Here is a tiny trained network, its code and every weight. The questions are about switching its units off for an input and a target symbol, where a switched-off unit gives its printed mean instead of its output.

import numpy as np


def w(rows, s, z=0):
    codes = np.array(rows[::2]) - 128.0
    scale = np.full(codes.shape[1], s)
    scale[-1] = z or s
    return codes * scale


def f(y):
    return np.maximum(y, 0)


def softmax(a):
    e = np.exp(a - a.max(-1, keepdims=True))
    return e / e.sum(-1, keepdims=True)


def log_softmax(a):
    a = a - a.max(-1, keepdims=True)
    return a - np.log(np.exp(a).sum(-1, keepdims=True))


def net(x, mask):
    ids = ['αβγδεζηλμξπστφψ'.index(c) for c in x.split()]
    T = len(ids)
    res = E[ids] + P[:T]
    u = 0
    for l in range(2):
        r = res
        for j in range(2):
            rows = slice(2 * j, 2 * j + 2)
            q, k, v = (r @ M[l][rows].T for M in (Q, K, V))
            z = softmax(np.where(np.tri(T) > 0, q @ k.T / 2**0.5, -1e9)) @ v
            o = O[l][rows]
            res = res + np.where(mask[u + j], z, o[:, -1]) @ o[:, :-1]
        u += 2
        y = f(res @ A[l][:, :-1].T + A[l][:, -1])
        res = res + np.where(mask[u : u + 4], y, B[l][:, -1]) @ B[l][:, :-1]
        u += 4
    return log_softmax(res[-1] @ U[:, :-1].T + U[:, -1])


Q, K, V, O, A, B = {}, {}, {}, {}, {}, {}
E = w([
[177,168,58,108,69,126],'α',
[74,184,203,97,129,93],'β',
[115,74,74,81,128,113],'γ',
[207,136,211,174,99,101],'δ',
[150,184,75,72,205,118],'ε',
[86,130,43,208,153,146],'ζ',
[136,153,182,100,116,251],'η',
[171,94,125,211,85,130],'λ',
[113,109,166,111,61,99],'μ',
[129,207,121,172,101,137],'ξ',
[54,139,42,106,103,140],'π',
[162,150,147,72,62,78],'σ',
[173,116,137,121,160,81],'τ',
[182,223,117,99,119,101],'φ',
[46,85,173,190,148,124],'ψ',
],0.021)
P = w([
[102,79,152,126,76,96],'0',
[89,80,124,148,74,84],'1',
[89,100,139,172,78,93],'2',
[102,88,127,161,65,79],'3',
[94,97,133,164,83,74],'4',
[93,85,132,150,88,74],'5',
[94,73,132,121,99,87],'6',
[110,73,132,123,103,95],'7',
[97,69,132,100,116,90],'8',
[98,50,145,84,120,101],'9',
[101,22,150,65,128,113],'10',
[93,6,158,48,153,122],'11',
[95,4,157,13,147,128],'12',
],0.0033)
Q[0] = w([
[104,83,139,84,88,12],'L0H1',
[184,123,75,128,133,203],'L0H1',
[128,106,122,63,70,16],'L0H2',
[122,95,207,196,114,186],'L0H2',
],0.011)
K[0] = w([
[140,40,142,46,95,213],'L0H1',
[210,151,19,139,141,9],'L0H1',
[94,93,244,43,40,211],'L0H2',
[93,143,124,206,60,1],'L0H2',
],0.0076)
V[0] = w([
[111,118,59,133,119,6],'L0H1',
[66,138,164,158,119,21],'L0H1',
[160,97,121,103,167,253],'L0H2',
[134,162,152,117,88,227],'L0H2',
],0.0041)
O[0] = w([
[119,96,255,76,136,142,251],'L0H1',
[105,110,213,152,131,131,225],'L0H1',
[67,169,148,217,117,128,12],'L0H2',
[94,118,195,230,72,117,102],'L0H2',
],0.0058,0.0014)
A[0] = w([
[187,186,161,47,157,80,93],'L0N1',
[95,158,58,28,208,137,59],'L0N2',
[254,107,174,95,83,222,148],'L0N3',
[203,156,151,113,200,222,255],'L0N4',
],0.0065,0.0051)
B[0] = w([
[213,160,141,73,181,47,220],'L0N1',
[4,70,161,72,40,75,195],'L0N2',
[170,135,86,164,92,234,245],'L0N3',
[72,232,99,255,79,31,254],'L0N4',
],0.0073,0.0036)
Q[1] = w([
[40,62,160,136,129,106],'L1H1',
[117,194,220,2,192,122],'L1H1',
[192,48,167,182,148,121],'L1H2',
[91,6,47,61,161,9],'L1H2',
],0.0087)
K[1] = w([
[65,101,154,147,116,145],'L1H1',
[140,102,180,66,152,2],'L1H1',
[152,86,160,146,144,176],'L1H2',
[133,67,110,108,154,67],'L1H2',
],0.016)
V[1] = w([
[106,252,160,150,66,200],'L1H1',
[121,5,99,174,54,96],'L1H1',
[77,141,140,89,119,221],'L1H2',
[85,240,140,71,111,194],'L1H2',
],0.004)
O[1] = w([
[94,205,180,73,124,3,253],'L1H1',
[132,99,110,193,30,217,132],'L1H1',
[51,108,111,71,191,149,84],'L1H2',
[17,115,57,109,118,18,133],'L1H2',
],0.0047,0.0033)
A[1] = w([
[185,17,50,142,203,110,207],'L1N1',
[136,142,36,5,71,61,62],'L1N2',
[251,217,255,101,114,96,3],'L1N3',
[219,89,192,91,149,156,200],'L1N4',
],0.0073,0.0051)
B[1] = w([
[231,60,130,191,254,98,193],'L1N1',
[154,87,102,122,188,200,255],'L1N2',
[35,204,129,144,193,236,232],'L1N3',
[185,183,233,92,73,160,191],'L1N4',
],0.0075,0.0067)
U = w([
[110,184,80,135,210,190,7],'α',
[222,177,27,97,72,147,135],'β',
[35,113,84,104,111,231,101],'γ',
[58,145,217,71,153,99,129],'δ',
[113,131,50,254,195,169,32],'ε',
[205,120,136,208,74,123,109],'ζ',
[234,153,190,148,198,66,88],'η',
[130,152,106,77,151,13,211],'λ',
[103,190,110,191,62,33,254],'μ',
[156,109,217,65,29,79,193],'ξ',
[127,167,170,189,130,199,38],'π',
[93,160,121,149,96,173,88],'σ',
[161,159,154,36,118,185,107],'τ',
[44,69,220,205,162,162,100],'φ',
[170,56,131,79,174,141,197],'ψ',
],0.0086,0.0059)

Each question gives the input, a string of symbols that net reads in full, and the target symbol t.
The units are the heads (2 rows each of Q, K, V and O) and the neurons (one row each of A and B). Each row of codes is followed by its name. A weight is (code - 128) times the scale printed after its matrix; where a second scale follows, it is the last column's (O, A, B and U).
mask holds one flag per unit, layer by layer, with each layer's heads first. A switched-off unit (its flag False) gives its mean, the last column of its rows in O or B, instead of its output. The means were averaged over made-up inputs and are rounded, as every weight is.
A unit's drop is (log p(t) with every unit on - log p(t) with that unit switched off) / (log p(t) with every unit on - log p(t) with every unit switched off).
The circuit of an input: a set's keep is (log p(t) with only the set's units on - log p(t) with every unit switched off) / (log p(t) with every unit on - log p(t) with every unit switched off). Starting from all 12 units, units are removed one at a time, each time the one whose removal leaves the highest keep (on an exact tie, the one counted first), for as long as the keep stays at least 0.8.
circuit, biggest first: the units of the circuit, biggest drop first
most important unit: the unit with the biggest drop
k most important neurons: the k neurons with the biggest drops, biggest first
drop of u: that unit's drop, to one decimal
input φ η ε ε ζ, target μ: circuit, biggest first	L1H1; L0N3; L1N2
input φ π τ ψ ε ζ ψ π φ η, target μ: circuit, biggest first	L0N4; L1N2
input ψ ε α σ ξ λ σ ψ α λ λ ψ δ, target π: most important unit	L1N3
input η γ μ α ε π, target μ: circuit, biggest first	L0H2; L1H1
input α ψ α δ π α β γ ψ ζ γ ε, target λ: 3 most important neurons	L0N4; L0N2; L0N1
input η φ λ λ σ ψ μ ζ, target μ: circuit, biggest first	L1H1; L1N2; L0N3
input δ δ α τ φ π φ ε, target λ: circuit, biggest first	L0N2; L0N1; L1N3
input γ η ξ σ, target μ: 2 most important neurons	L0N1; L1N1
input ψ τ τ τ μ α α τ μ α ψ τ τ, target η: 2 most important neurons	L1N1; L0N1
input δ ψ φ φ η α λ β τ λ μ σ, target μ: 3 most important neurons	L0N1; L1N1; L1N4
input λ ε ψ λ π η γ ζ ξ β, target μ: circuit, biggest first	L0H1; L0H2
input ζ σ λ ζ η γ λ σ δ, target μ: 2 most important neurons	L0N4; L1N1
input λ ξ τ γ μ τ ζ ψ φ β ψ λ σ, target τ: 3 most important neurons	L1N3; L1N4; L0N1
input ψ η π λ, target μ: most important unit	L1H1
input τ ζ γ τ η γ ψ τ α ε, target μ: 2 most important neurons	L0N4; L1N2
input φ η ε μ, target μ: drop of L0N1	0.1
input α β γ β π α η π α α φ, target μ: drop of L0H2	2.2
input λ ξ π ψ ξ φ σ ψ π λ δ, target π: drop of L0N3	0.2
